In the rows, zero is written as 128.
Here are made-up things, facts about them, and rows of numbers that follow some of those facts. Name the thing behind each unnamed row.

Named rows:
[ 73 121 146 113 113 147 124  84  75 175 157  32 114 123 110 101 181 114
 117 111 149 136 154  67 157 102 132 149]: difun
[117 108 132 127 140  89 123  85 179 160 149  85 112 146 121  72 150 124
  86 113 138 144 165  42 133  96 158 166]: tagrer
[113 154 117 131 133 128 119 133 104 102 141 176 159 123 142 141 115 147
 131 129 136 119 103  96 100 108 145 103]: vuler
[ 90 111 136 123 126 143 105 132  82 135 128 102 130 144 103  96 154 155
 170 118  99 127  85 197 144 143 144 152]: ritritak
[197 168 140 147 108 117  59 130 111 130 118 148 101 122 127 171 109 127
 157 119  99 155 122 131 134 110 108 119]: betrol
[205 110  69 169  98 114 191 135 115 137 105 107 111 137 126 110 147 105
 165 158  60 165 149 122 138 129 155 180]: mudol
[121 101 153 110 141 137  93 114 170 145 113 149 110 144 158 137 129 125
 105 101 120 152 126 111 110 122 139 130]: menor
[113 145 124 143 128 110 157 146 103 158  85  63 125 122 112 111 124 141
 117 158  85 165 152 148 180 141 143 133]: trumur
[106 167 118 132  97  67 119 155 136  96 162 115 132  95 193 175 141 194
 118 115 164 158  86 158  82  74 125 125]: dromem
[100 148 135 140 107 139 163 175 150 114 128 142 124 115 149  79  98 102
 109 127  88 124 119 127 124 115 163  74]: diruskar
[157 201 138 141 115 113  36 125 104 110 156 138 139 120 100 144 100 142
 140 120 117 146  98  92 121  82 128 101]: klopem
[107 126 155 120 101 199 180 122 128 155 167  83  93 131 125 126 154  72
 140 102 172  95 162 135 143 130  98 112]: madrak
[118 128 125 162 112 104 177 134 176 110 178 156  99 135 152  47 122 103
 138 123 116  87 119 119 119 111 137 121]: stegel
[166  97 129 139 123 130 126 128 100 143 105 160 100 132 161 150 136 126
 160 133 102 148 134 170 131 142 114 144]: breriskin
[ 98 178 134 110 160 144 120 106 124 139 131 118 155 125 113 144 155 133
 117 126 164 122 164 121 168 154 119 128]: klofar
[120  96 120 107 113 102 113 150 154  60 143 188 142 102 127  84 112 109
 148 129 131  93  97 113 110 137 112 126]: skezisku
[154 136 135 140 156 132 124  83 134 152  72  75 139 112 100 165 139 103
  64 137 158  83 148 156 136 138 119 109]: nanavil
[ 98 142 136 126 170 107 109 104  73 141 124 151 145 123 138 145 127 167
 128 155 137 143 142 140 164 143 118 141]: tabri

Some facts about the things:
muvil	Λ	klegra; muvil	Λ	drivar; muvil	Λ	ribro; gogra	Λ	siplis; gogra	Λ	graza
baden	Λ	trabrol; baden	Λ	luzu; baden	Λ	stutrum; skagraplos	Λ	flevir; tredo	Λ	klipo
tredo	Λ	litopu; tredo	Λ	mubre; rebran	Λ	vepom; rebran	Λ	klopem; nofa	Λ	grevu
nofa	Λ	difun; nofa	Λ	melozar; nofa	Λ	pebel; klaflor	Λ	stusese; klaflor	Λ	luflin
klaflor	Λ	bupiro; madul	Λ	tatri; madul	Λ	betrol; trepu	Λ	grufles; trepu	Λ	flebe
trepu	Λ	difun; trepu	Λ	stufeki; greflek	Λ	stafla; greflek	Λ	kiflo; plomu	Λ	vapledro
plomu	Λ	stener; trufun	Λ	kedimik; trufun	Λ	vizo; trufun	Λ	zafam; gradu	Λ	siplis
gradu	Λ	flabru; gradu	Λ	mubre; gradu	Λ	foflen; gradu	Λ	tedor; nubrus	Λ	veku
nubrus	Λ	bregran; tusta	Λ	vuler; skezisku	Λ	tudriluk; skezisku	Λ	fite; skezisku	Λ	ruzostol
zegro	Λ	grevu; zegro	Λ	bruflum; stegel	Λ	tagrer; stegel	Λ	bruflum; stegel	Λ	mudol
stegel	Λ	flusus; stegel	Λ	drasten; madrak	Λ	stusese; madrak	Λ	difun; drovim	Λ	tabri
drovim	Λ	bive; lagiskan	Λ	fite; lagiskan	Λ	veku; lagiskan	Λ	flevir; lagiskan	Λ	ribro
lagiskan	Λ	sipaples; zogruk	Λ	storamok; zogruk	Λ	plader; zogruk	Λ	mudol; zogruk	Λ	stafla
zogruk	Λ	flabru; zogruk	Λ	zuplo; klefim	Λ	greklin; klefim	Λ	klutir; refluk	Λ	tabri
diruskar	Λ	siplis; diruskar	Λ	stafla; diruskar	Λ	zudres; diruskar	Λ	trumur; lokir	Λ	storamok
konik	Λ	tudriluk; konik	Λ	ruzostol; konik	Λ	veku; konik	Λ	skobubam; zasko	Λ	drudum
zasko	Λ	bogak; zasko	Λ	flebri; zasko	Λ	stafla; ritritak	Λ	kastivur; basol	Λ	nunam
pevemek	Λ	flefes; pevemek	Λ	litopu; pevemek	Λ	nanavil; pevemek	Λ	planol; trebil	Λ	greklin
trebil	Λ	bruflum; trebil	Λ	skobubam; skulun	Λ	tagrer; skulun	Λ	grufles; skulun	Λ	drudum
skulun	Λ	bruflum; skulun	Λ	bivol; nubal	Λ	klofar; nubal	Λ	tikin; dremi	Λ	tatri
dremi	Λ	klopem; planan	ψ	tuskam; fiflom	ψ	mulefli; totovim	ψ	mubre; tuskam	ψ	batrun
zuplo	ψ	batrun; zuplo	ψ	nanavil; kedimik	ψ	bive; kedimik	ψ	trufun; potum	ψ	plonol
potum	ψ	basol; difun	ψ	tuskam; grufles	ψ	tuskam; plotrok	ψ	nubrus; plotrok	ψ	trubrode
plotrok	ψ	nanavil; plotrok	ψ	pebel; mudol	ψ	tevak; mudol	ψ	luzu; nugre	ψ	difun
stupir	ψ	tagrer; stupir	ψ	ribro; bruflum	ψ	klofar; bruflum	ψ	vizo; bruflum	ψ	bive
panisu	ψ	batrun; panisu	ψ	butreba; panisu	ψ	tusta; betrol	ψ	nubal; bivum	ψ	flefes
bivum	ψ	pebel; flabru	ψ	batrun; flabru	ψ	luzu; flabru	ψ	trudrin; plomu	ψ	flefes
plomu	ψ	bive; drasten	ψ	geplom; trumur	ψ	klofar; trumur	ψ	tuskam; bupiro	ψ	siplis
sazan	ψ	puzum; kastivur	ψ	tabri; kastivur	ψ	mubre; flebri	ψ	luzu; flebri	ψ	tuskam
flebri	ψ	planan; nanavil	ψ	bive; tikin	ψ	ribro; trufun	ψ	getravuk; trabrol	ψ	plera
trubrode	ψ	batrun; vuna	ψ	difun; vuna	ψ	nunam; plonol	ψ	batrun; plonol	ψ	trudrin
plonol	ψ	bive; trogrus	ψ	trudrin; trogrus	ψ	butreba; trogrus	ψ	planan; geplom	ψ	getravuk
flefes	ψ	batrun; flefes	ψ	plera; flefes	ψ	bive; vizur	ψ	tagrer; vizur	ψ	difun
getravuk	ψ	klipo; getravuk	ψ	bogak; getravuk	ψ	difun; tevak	ψ	stutrum; pebel	ψ	butreba
tedor	ψ	batrun; tedor	ψ	plera; tedor	ψ	lumil; zafam	ψ	bivol; zafam	ψ	puzum
lavovin	ψ	trogrus; klikan	ψ	batrun; sipaples	ψ	klipo; rifi	ψ	plera; luflin	ψ	bogak
luflin	ψ	trumur; stopluzus	ψ	batrun; stopluzus	ψ	trubrode; stopluzus	ψ	tuskam; lumil	ψ	plera
lumil	ψ	refus; graza	ψ	bive; graza	ψ	pebel; pudris	ψ	ribro; nunam	ψ	tuskam
litopu	ψ	rifi; litopu	ψ	sipaples; mubre	ψ	nunam; stener	ψ	litopu; zogruk	ψ	stutrum
kluskir	ψ	flevir; kluskir	ψ	tuskam; nazom	ψ	plomu; dazos	ψ	refus; tatrumak	ψ	kedimik
tatrumak	ψ	plera; tatrumak	ψ	bregran; refus	ψ	planan; muplis	ψ	menor; muplis	ψ	basol
muplis	ψ	butreba; klipo	ψ	batrun; klipo	ψ	bive; refluk	ψ	potum; refluk	ψ	luzu
refluk	ψ	refus; vizo	ψ	batrun; dromem	ψ	bivol; dromem	ψ	puzum; breriskin	ψ	potum
breriskin	ψ	tudriluk; breriskin	ψ	tusta; bive	ψ	tuskam; tona	ψ	madrak; tona	ψ	batrun
tudriluk	ψ	tuskam; tabri	ψ	flevir; tabri	ψ	bive; ritritak	ψ	getravuk; ritritak	ψ	siplis
vuperem	ψ	butreba; vuperem	ψ	tedor; basol	ψ	klipo; menor	ψ	stupir; trebil	ψ	plera
trebil	ψ	ribro; plader	ψ	planan; veku	ψ	trubrode; veku	ψ	mulefli; trudrin	ψ	batrun
vepom	ψ	batrun; vepom	ψ	rifi; bogak	ψ	klipo; bogak	ψ	batrun; nubal	ψ	tusta
dremi	ψ	tedor

Which thing is each row?
No name comes twice in this set of rows, the named rows included.
[102 203  98 136  92  47 153 132 188 110 200  58 137  90 157 135 160 160
 103 106 206 132 146  77  97  65 122 142]  bivol
[147 100 136 114 154 150 127 126 146 156 124 130 135 176 124 180 117 162
 123 120 144 142 123 149 108 137 130 151]  trabrol
[131 180 132 119 134 160 129 120 177 129 113 166 126 123 148 142 155  85
 112  96 140 122 174 122 143 141 109 111]  tusta
[ 98 137 135 144 151  91 111  93  89 149  53  79 139  81 130 102 137 100
  63 146 105 130 134 117 165 111 153  97]  mubre
[164 105 131 141 161 135 118  87 133 169  56  64 137 126  97 176 136 112
  66 125 140 101 131 172 116 136 127 130]  flefes
[167  88 107 162 135  65 165  98  94 162 162  79 106 152  97 107 130 155
 154 178 137 122 146 141 149 144 114 210]  bruflum
[132 138 136 142 154 130 134 131 105 133 143 174 131 126 140 165 101 148
 133 157 146 107 121 154 131 128 112 108]  fiflom
[142  83 149 121 135 150 123 138 133 151 125 107 117 167 110 159 116 161
 140 123 123 138 104 183 115 144 134 154]  tatrumak
[119 107 114 143 131  89 146 109  99 146 151  62 126 150  88  65 152 149
 152 139 107 126 113 138 152 134 159 187]  drasten
[127 126 146 118 129 147 170 104 139 176 176  87 103 134 102 153 132 112
 106 130 189 102 177 101 133 126  91 136]  pebel
[113 125 155 120 145 143 128 133 146 145 130 146 121 148 135 145 127 138
 129 121 138 110 136 182 149 160 110 135]  plomu
[190 114  96 163 120 119 178 145 106 169  63  57 109 131 120 144 127 118
 123 163  65 164 151 169 143 151 156 157]  flabru

The same things again, as new rows of numbers:
Named rows:
[130 125 133 128 146 135 110 124 131 134 118 129 126 147 109 114 121 132
 133 137 134 132 159 127 105 123 109 133 111]: zafam
[137 107 151 129 147 122 108 138 141 140 135 137 152 133 112 116 142 122
 165 104 129 127 133 116 131 137 140 123 142]: puzum
[130 117 146 121 143 126 100 130 137 140 122 128 137 126 118 110 128 117
 150 122 126 142 145 122 116 130 117 127 134]: skobubam
[125 131 139 137 138 137 112 123 129 141 114 128 116 157 110 110 118 130
 136 147 140 140 163 120  94 128 102 142 112]: muplis
[143 107 148 131 148 123 106 133 134 140 131 143 157 126 122 116 142 129
 159 105 125 127 137 127 126 142 140 117 141]: klofar
[138 131 156 112 173 144 144 153 145 145 140 135 142 111 119 146 143 136
 123 108 119 108 165 118 101 100 127 107 109]: tabri
[126  32 117  94 118 179  80  56 107 182  94 142 164 155  89 154 169  98
 164 103 142 102 105 205 178  79 106 162 108]: siplis
[143 106 160 150 140 123 106 128 113 153 123 145 148 120 126 108 147 121
 176 101 128 128 130 119 120 163 130 120 149]: bregran
[134 105 127 123 119 138 107  87 108 149 131 120 127 132 122 142 138 132
 155 128 126 120 141 128 104 126 120 105 129]: trufun
[137 110 146 135 144 120 104 134 127 140 130 142 154 130 118 116 138 125
 159 106 129 130 138 120 124 149 133 120 136]: batrun
[136 121 143 125 148 120  99 124 136 129 124 135 141 131 114 114 122 138
 149 127 114 147 147 109 112 121 105 139 121]: tudriluk
[135 124 131 125 122 134 115 105 126 136 132 107 130 158 123 140 128 141
 154 133 120 125 124 111 107 135 143  88 125]: madul
[137 118 142 150 141 131 100 115 100 147 116 146 137 133 124 108 129 128
 150 117 130 131 146 131 106 151 103 124 122]: sipaples
[133 115 136 121 121 116 101 104 113 133 129 117 119 113 117 136 131 141
 166 129 107 134 134 102 108 119 111 112 140]: skezisku
[108  96  53 129 168  72  95 150  86 167 188  34  95 129  73  49  40 115
 138 120 146  56 121 111 135  69 115 122 105]: zogruk
[135 128 123 142 149 131 109 124 119 134 120 132 126 144 117 108 108 136
 122 139 136 139 171 126  93 124 103 128 106]: plader
[156 111 150 114 162 119 112 144 155 123 124 143 146 111 121 123 142 147
 160 106 114 128 140 116 127 116 146 116 164]: flevir
[132 131 130 144 147 129 106 119 112 137 121 131 125 147 120 102 109 134
 125 142 136 134 165 129  86 137  94 131 104]: dazos

Which thing is each row?
No name comes twice in this set of rows, the named rows included.
[130 113 134 128 118 125 107  98 115 141 140 115 126 139 122 136 132 138
 156 135 126 127 144 108  97 134 123 109 125]  basol
[134 119 142 152 139 130 106 119 105 148 120 142 135 138 123 103 127 123
 148 121 137 130 150 129 101 158 112 124 124]  rifi
[122 123 147 120 132 131 134 117 116 156 157 110 132 118 115 158 144 127
 148 115 118 105 146  98  98 120 116  98  99]  drovim
[128  85 108  99 110 180  91  44  92 163 104 114 120 153 101 162 138 123
 137 141 136 115 134 166 121  79  77 120  97]  ritritak
[153 110 138 141 118 109  90  86 108 129 162 135 154 127 114 138 150 144
 181  99 139 106 142 105 114 173 119  71 158]  madrak
[136 120 145 122 142 131  98 126 143 138 132 128 142 138 112 109 132 118
 150 122 143 134 153 124 117 136 118 117 139]  grevu
[136 104 135 124 142 150 102 110 122 148 110 137 139 142 112 125 136 125
 144 121 137 126 144 144 122 118 108 127 122]  getravuk
[121 122 103 135 169 107  97 143 112 150 145  93 119 139  97  67  76 118
 125 126 143 106 146 129 116 106  99 130 108]  mudol
[133 124 147 132 152 135 119 134 125 144 130 138 140 129 117 123 133 128
 135 116 128 124 156 123 104 131 117 117 113]  bive
[127  66 106  89 124 217  75  28  96 178  73 136 135 176  70 160 145  99
 132 123 152 106 120 213 164  45  36 152  84]  bupiro
[139  98 132 123 142 157 101 103 116 153 107 138 139 139 112 127 137 122
 142 120 135 121 143 156 125 110 105 126 124]  geplom
[118 111 108 126 184  84  96 164 113 154 168  80 126 135  88  46  73 115
 146 104 140  74 115 134 144 107 113 130 116]  tevak

The same things again, as new rows of numbers:
Named rows:
[135 101 125 178 139 116 135 139 178 215 109 123 156 146 131 131 151  88
 191 131 116 133 173 169  95 196  92]: flefes
[127  94 135 107 140 178 152 147 138  94  88 106 118 128 116 121 112 105
 114 148 117 108 128 130 150 125 111]: nubrus
[146 146 132 150 127 118 101 136 120 144 147 140 117 136 113 131 138 163
 118 132 123 114 119 126 142 123 153]: vuna
[ 96 130 116 113  96 110 115 146 125 112 124 110 110 141 103 132  94 131
 140  99 137 144 106  95 114 111 167]: tagrer
[131 147 130 119 122 112 120 131 146 104 129 138 122 134 134 135 118 115
 123 126 138 147 107 111 137 128 128]: vapledro
[141  96 140 101 148 126 137 120 124 117 134 135 130 123 133 129 139 153
 117 120 112 110 134 141 135 110 100]: nubal
[112 133 134 123 119 122 136 116 108  94 112 119 116 144 132 124  95 115
 130 142 131 124 107 120 111 100 105]: lokir
[123 131 145 115 116 112 135  82 150 182 115  97 184 126  99 150 114 131
 134 162  72 132 129 139  71 111 116]: graza
[130 217 158 216  92 156  83 116 135 155 212 168 130 155  73 115 170 181
  97 105 139 136 135 109 155 139 216]: difun
[136 172 151 175 131 146 105 100 146 142 152 145 131 144  91 133 166 155
 108 128 123 141 131 121 158 128 136]: kluskir
[151  85 126 139 160 131  90 146 141 135 167 109 119 166  96 182 111 177
 125 104 129  92 134 110 110 113 122]: pudris
[147 140  78 108 123 153 156 104  96 118 112 160  79  98 160 129 163 126
 170 125 115 158 207 159 133 178  64]: trudrin
[144 122 116 108 123 151 138  99 143 156  95 131 139  97 111 151 165 141
 159 142  71 153 176 167  99 167  77]: plonol
[110 133 116 111 118 120 125 146 141 116 101 119 116 127 122 121 120 116
 131 104 139 142 112 112 139 129 152]: klutir
[124 107 123  67 142 116 157 104 134 109 134 126 140 103 148 123 128 126
 111 104 120 128 129 117 132 104 113]: butreba
[132 146 126 118 129 110 127 140 137 101 131 129 120 130 138 131 117 115
 121 122 135 139 115 112 137 130 129]: vuler
[108 145 140 114 104 122 129 149 131  97 139 140 128 136 119 118 114 117
 119 106 139 137 124 111 118 131 141]: stufeki
[140 152 138 142 111 122 122 143 115 131 165 153 141 127 133 122 134 135
 112 131 131 121 132 131 117 142 153]: luflin

Rows to name:
No name comes twice in this set of rows, the named rows included.
[ 92 168 115 119  94 104 127 101 103 121 126 109 123 137 138 136  77 100
 140 147 147 164  99  95  98  99 150]  stafla
[107 106 146 118 109 136 142 149 115  78 105 126 118 137 108  97 117 125
 123 100 129 119 128 130 125 125 128]  zegro
[145 151  70 149 163 150 104 138 113 124  98 146 110  95 160 132 179 122
 158 137 142 144 167 145 118 179 118]  vepom
[124 125 148 139 123 102 153 111  92  86 101 118 118 175 145 103  83  98
 118 146 113  94 138 125 113 116  90]  gradu
[126  99 128 118 148 125 144 122 138 160 158 140 155 103 158 118 147 133
 125 121 148 121 123 139 139 102 120]  dazos
[111 202 145 191 109 132 104  70 117 156 155 136 133 158 104 132 128 132
 116 155 135 154 121 107 134 105 153]  trumur
[119 162 126 127 114  93 142 117 117 117 119 111 123 161 154 122  84  91
 127 141 129 131 121 102 109 120 150]  foflen
[ 97 118 109 109 116 142 135 151 146 135  96  97 120 114 119 117 113  99
 137 118 144 144 107 109 141 132 168]  skobubam
[100 195 148 187  98 160  93  94 140 154 174 154 129 144  73 111 162 155
 114  99 142 155 133 111 151 129 186]  grufles
[111 152  91 121  99 129 139  92  93 135 104 123 104 118 133 137 118 119
 171 147 119 165 161 137 100 140 106]  zuplo
[106   8 131 171 161 159 111 182 149 161 148 106 125 145  93 143 118 159
 160  99 183  87 127 142 121 113 109]  trebil
[120  87 134 184 159 130 117 169 163 147 160 147 148 134 155 126 125  92
 153 129 214 132 105 135 131 131  96]  plera
[127 134 145 130 124 121 144 114  96  82 112 119 120 156 143 122  80 107
 114 149 122 117 130 124 115 109 101]  gogra
[110 102 139 122 124 121 148 102  84 101 114 115 119 140 123 121 102 139
 130 153 120  97 123 141 101  84  91]  zogruk
[139 137 101 123 172 128  90 130 129 127 119 121 145  99 148 132 164 130
 115 127 122 122 116 120 113 136 155]  betrol

The same things again, as new rows of numbers:
Known rows:
[185 102  95 143 154 109 161 122 109 129 111 136 124 121 163  97 136 110
 125 140 120 136 108 162  96 145 186 115 108  94 133  99 119]: pevemek
[181 125 114 150 156 108 167 108 125 135 113 148 104 134 159  57 105 103
 159 117 125 138 138 166  75 111 175 115  99  90 161  99 129]: nubrus
[168 142 132 132 168 147 172 111 115 135 120 153  87 137 135  74  98  95
 166 105 118 123 121 160  94 107 170 128  99  85 189 162 183]: bive
[198 129 150 144 168  84 106 116 135 110 100 109 133 155 148 130 160  80
 158 165 117 130 104 157  99 117 203 173  96  96 111 122 169]: flebri
[170 133 114 144 155 107 139  97 147 144 105 152 122 130 168 105 124  62
 150 163 121 136 103 149 101 138 186 175 117  92 143 132 153]: refus
[181 141 130 118 146  74 176 132 105 113 150 120 142 162 141 110 159 100
 151 121 115 166 111 163 111 125 178 149  93 103 119 105 129]: tatrumak
[188  98 141 132 171 124 125 117 135 137 107 113 100 135 148 112 123  96
 151 107  97 114  84 172  95 121 178 132  67  86 146 121 160]: mubre
[182 134 126 144 159  99 137 110 143 132 109 135 124 145 161 109 131  74
 152 158 124 140 109 155  95 122 194 163 116  90 138 119 153]: potum
[176 104  86 155 156  79 170 117 109  83 130 166 126 130 124  88 156 110
 170 147  84 131  71 166  86 171 206 126  69  91  79 122 122]: sazan
[170 105 136 104 154 101 161  88 128 145 138 113 132 140 169 127 144  89
 136  92 107 153  74 140 113 141 196 169  90  96 149 102 106]: stupir
[188 115 115 152 158 120 159 111 122 137 105 149  95 121 164  69 106  94
 132 118 120 128 138 178  89 126 172 111  97  98 164 119 127]: mulefli
[177 146 140 138 145  86 167  97 110 119 130 140 126 150 155  95 138  64
 158 131 119 154 124 157 115 129 181 174  81 113 147 132 142]: tedor
[172 115 143 152 190  90 103 149 118  94 112 183 141 122 178  97 111  82
  93 121  84 122 120 140 152 144 160  96  94 110 126 118  75]: vuler
[164 125 151 155 130  89 155 126 115  94 151 165 140 144 107 144 159 110
  72 129 134 159 101 190  95 135 152 158 108 132 162 151 124]: stener
[198  99 115 147 156 109 154 113 102 127 109 128 119 119 163 111 142  94
 119 128 110 129 112 170 115 150 182 126  86 108 135 127 132]: stusese
[169  93 148 115 123  71 172 120 137 106 132 118 106 142 180 148 142  85
 135  92 104 153  76 170 120 152 191 208  87 125 160  93  89]: tikin
[180 119  98 126 151 132 164 146 110 150 127 135 115 117 157 126 121  81
 119 132 106 128  94 177 132 136 145 104 103 102 155 152 172]: siplis
[249  98 137 161 189  85  98  92 146 166 165 110 121 143 115 118 136 135
 151 115 108 179  85 200  91 121 175 156  27  55 116 106 150]: kastivur

Name these rows:
No name comes twice in this set of rows, the named rows included.
[172 141 122 150 157 102 143 111 140 134 106 155 111 141 162  88 115  68
 159 157 123 136 125 163  91 119 182 158 113  87 148 128 159]  trudrin
[193 132 138 131 158  88 139 143 117 112 121 105 129 155 137 122 153  99
 148 140 107 141 105 178 108 113 164 135  84  99 124 124 177]  luflin
[194 126 139 137 165 101 133 134 125 118 117 114 115 147 141 116 139  94
 156 134 105 129 102 175 101 111 174 137  85  91 134 126 178]  trumur
[212 176 128 155 179 103 148 108 136 113 137 139  77 164 149 118 124 107
 145 101 101 142 135 173 116 116 185 151 144  97 121 159 145]  vizo
[209 122 147 150 156  85 143 119 100 102 105 115 116 150 151  86 149 105
 144 125 123 140 147 181  94 115 185 126  73 111 132 105 135]  veku
[191 169  95 124 176 115 162 140 141 134 164 135 100 159 149 139 126 133
 125 102 101 153 100 163 121 120 168 125 179  76 116 139 141]  trufun
[196 112 102 166 161 107 116 103 138 165  97 160 125 109 190 103 112  36
  92 175 105 126 106 179 121 145 158 120  96 112 125 136 141]  stutrum
[176 109 132 111 152  94 172  93 117 136 141 115 133 143 166 119 150  91
 132  94 115 155  84 142 116 146 197 166  90 108 143  96  96]  pudris
[184 139 126 129 145  95 174 130  95 118 137 127 129 142 147 109 146  79
 138 131 112 156 121 170 129 133 164 142  88 115 135 134 152]  litopu
[173 132 119 126 144 111 183 114 109 137 137 144 116 131 154  96 122  73
 145 116 111 146 112 169 126 137 161 141  89 106 158 136 143]  bregran
[186 104  95 153 163  93 139 108 127 151 121 143 136 126 175  95 129  80
 104 139 106 144  97 175 101 142 167  95  89  94 105  91 102]  baden
[162 124 127 131 160 126 148  65 161 162  98  86 101 171 164 125 146  56
  97 108  84  99  56 198  54  99 175  96 124 119  91 119 163]  nunam

